Below is a small trained network, with its code and all its weights. Each question gives an input and a target symbol and asks what happens when units are switched off, that is, made to give their printed mean instead of their output.

import numpy as np


def w(rows, s, z=0):
    codes = np.array(rows[::2]) - 128.0
    scale = np.full(codes.shape[1], s)
    scale[-1] = z or s
    return codes * scale


def f(y):
    return y / 2 * (1 + np.tanh(0.7978845608 * (y + 0.044715 * y**3)))


def softmax(a):
    e = np.exp(a - a.max(-1, keepdims=True))
    return e / e.sum(-1, keepdims=True)


def log_softmax(a):
    a = a - a.max(-1, keepdims=True)
    return a - np.log(np.exp(a).sum(-1, keepdims=True))


def net(x, mask):
    ids = ['Ωδζλμπ'.index(c) for c in x.split()]
    T = len(ids)
    res = E[ids] + P[:T]
    r = res
    for j in range(2):
        rows = slice(3 * j, 3 * j + 3)
        q, k, v = (r @ M[0][rows].T for M in (Q, K, V))
        z = softmax(np.where(np.tri(T) > 0, q @ k.T / 3**0.5, -1e9)) @ v
        o = O[0][rows]
        res = res + np.where(mask[j], z, o[:, -1]) @ o[:, :-1]
    y = f(res @ A[0][:, :-1].T + A[0][:, -1])
    res = res + np.where(mask[2:10], y, B[0][:, -1]) @ B[0][:, :-1]
    return log_softmax(res[-1] @ U[:, :-1].T + U[:, -1])


Q, K, V, O, A, B = {}, {}, {}, {}, {}, {}
E = w([
[75,49,61,179,81,105],'Ω',
[121,50,142,114,190,96],'δ',
[38,157,105,89,109,114],'ζ',
[122,98,35,154,141,73],'λ',
[99,173,150,145,132,212],'μ',
[248,121,120,156,153,129],'π',
],0.017)
P = w([
[116,116,73,173,237,130],'0',
[206,114,109,75,90,148],'1',
[153,147,180,144,72,14],'2',
[102,104,133,122,145,161],'3',
[144,163,137,38,173,115],'4',
[159,132,179,142,76,3],'5',
[90,77,131,116,143,170],'6',
[146,168,153,37,197,121],'7',
],0.016)
Q[0] = w([
[106,166,89,209,69,127],'head 0',
[110,164,85,127,175,247],'head 0',
[236,171,110,156,96,125],'head 0',
[62,133,105,92,127,195],'head 1',
[159,100,54,145,163,229],'head 1',
[169,77,146,102,118,178],'head 1',
],0.013)
K[0] = w([
[78,150,2,97,90,127],'head 0',
[79,188,217,84,2,218],'head 0',
[214,192,108,155,124,102],'head 0',
[73,108,167,43,65,151],'head 1',
[206,65,168,113,90,126],'head 1',
[131,79,247,120,208,120],'head 1',
],0.0097)
V[0] = w([
[187,196,79,87,134,129],'head 0',
[153,119,184,3,187,137],'head 0',
[41,121,126,79,94,85],'head 0',
[142,63,180,78,127,178],'head 1',
[136,127,139,218,123,105],'head 1',
[152,92,128,93,92,80],'head 1',
],0.011)
O[0] = w([
[74,123,22,88,102,25,6],'head 0',
[148,169,60,103,132,66,252],'head 0',
[69,158,218,70,91,95,106],'head 0',
[41,172,62,231,204,80,121],'head 1',
[52,30,254,182,132,217,121],'head 1',
[255,151,76,254,175,110,140],'head 1',
],0.007,0.0042)
A[0] = w([
[170,80,157,60,67,40,115],'neuron 0',
[213,112,127,121,202,154,2],'neuron 1',
[31,132,209,180,204,88,146],'neuron 2',
[103,2,164,140,150,200,172],'neuron 3',
[59,105,190,16,98,95,108],'neuron 4',
[72,116,117,97,159,236,98],'neuron 5',
[89,160,118,81,220,110,183],'neuron 6',
[181,186,189,124,136,29,146],'neuron 7',
],0.009,0.0044)
B[0] = w([
[113,212,127,139,156,189,222],'neuron 0',
[110,198,194,90,115,155,185],'neuron 1',
[50,131,190,110,112,60,214],'neuron 2',
[188,137,92,135,130,110,254],'neuron 3',
[116,123,83,83,141,140,216],'neuron 4',
[47,164,144,191,165,91,157],'neuron 5',
[204,116,171,110,133,138,243],'neuron 6',
[83,98,102,250,78,117,207],'neuron 7',
],0.012,0.0092)
U = w([
[153,107,27,116,113,19,232],'Ω',
[196,179,166,89,123,223,179],'δ',
[175,172,254,105,92,78,138],'ζ',
[77,214,146,177,150,199,2],'λ',
[79,139,134,75,90,92,111],'μ',
[103,150,169,198,10,51,116],'π',
],0.0077,0.0037)

Each question gives the input, a string of symbols that net reads in full, and the target symbol t.
The units are the heads (3 rows each of Q, K, V and O) and the neurons (one row each of A and B). Each row of codes is followed by its name. A weight is (code - 128) times the scale printed after its matrix; where a second scale follows, it is the last column's (O, A, B and U).
mask holds one flag per unit, heads first, then neurons. A switched-off unit (its flag False) gives its mean, the last column of its rows in O or B, instead of its output. The means were averaged over made-up inputs and are rounded, as every weight is.
A unit's drop is (log p(t) with every unit on - log p(t) with that unit switched off) / (log p(t) with every unit on - log p(t) with every unit switched off).
The circuit of an input: a set's keep is (log p(t) with only the set's units on - log p(t) with every unit switched off) / (log p(t) with every unit on - log p(t) with every unit switched off). Starting from all 10 units, units are removed one at a time, each time the one whose removal leaves the highest keep (on an exact tie, the one counted first), for as long as the keep stays at least 0.8.
units of the circuit, in order: the units of the circuit, biggest drop first
k most important neurons: the k neurons with the biggest drops, biggest first
heads that matter: for each layer, one digit per head in row order, 1 if its drop is at least 0.15 and else 0, layers parted by /
drop of u: that unit's drop, to one decimal
input δ μ λ δ λ, target δ: units of the circuit, in order => (neuron 2; head 1; neuron 1)
input δ Ω μ δ ζ, target Ω: units of the circuit, in order => (head 1)
input λ Ω λ δ λ λ δ, target ζ: 2 most important neurons => (neuron 2; neuron 7)
input μ λ μ, target μ: units of the circuit, in order => (head 1; neuron 4; head 0)
input μ ζ ζ, target μ: units of the circuit, in order => (head 1; neuron 4)
input δ δ δ λ δ μ δ π, target Ω: heads that matter => 11
input δ μ π, target π: heads that matter => 00
input λ π λ λ Ω π, target δ: units of the circuit, in order => (head 1; neuron 0)
input δ λ μ δ Ω δ δ μ, target ζ: 2 most important neurons => (neuron 6; neuron 0)
input ζ μ δ λ δ λ, target λ: units of the circuit, in order => (neuron 0; head 1; neuron 6)
input ζ δ μ μ μ ζ ζ, target μ: heads that matter => 10
input μ δ λ δ Ω μ, target μ: heads that matter => 01
input λ ζ δ δ π δ Ω π, target Ω: heads that matter => 10
input Ω δ μ μ ζ λ, target ζ: units of the circuit, in order => (head 0)
input ζ λ ζ δ λ ζ, target λ: 2 most important neurons => (neuron 0; neuron 7)
input μ δ Ω, target μ: heads that matter => 01
input λ δ Ω, target δ: heads that matter => 01
input μ δ λ, target μ: heads that matter => 11
input ζ μ μ, target λ: 3 most important neurons => (neuron 0; neuron 6; neuron 7)
input δ δ λ λ δ δ δ μ, target Ω: units of the circuit, in order => (head 0)
input ζ δ μ, target λ: drop of neuron 3 => 0.2
input ζ λ μ δ μ π, target λ: drop of neuron 0 => 1.1
input π δ λ ζ δ ζ, target Ω: drop of neuron 1 => 0.1
input λ ζ μ, target δ: drop of head 1 => 2.1
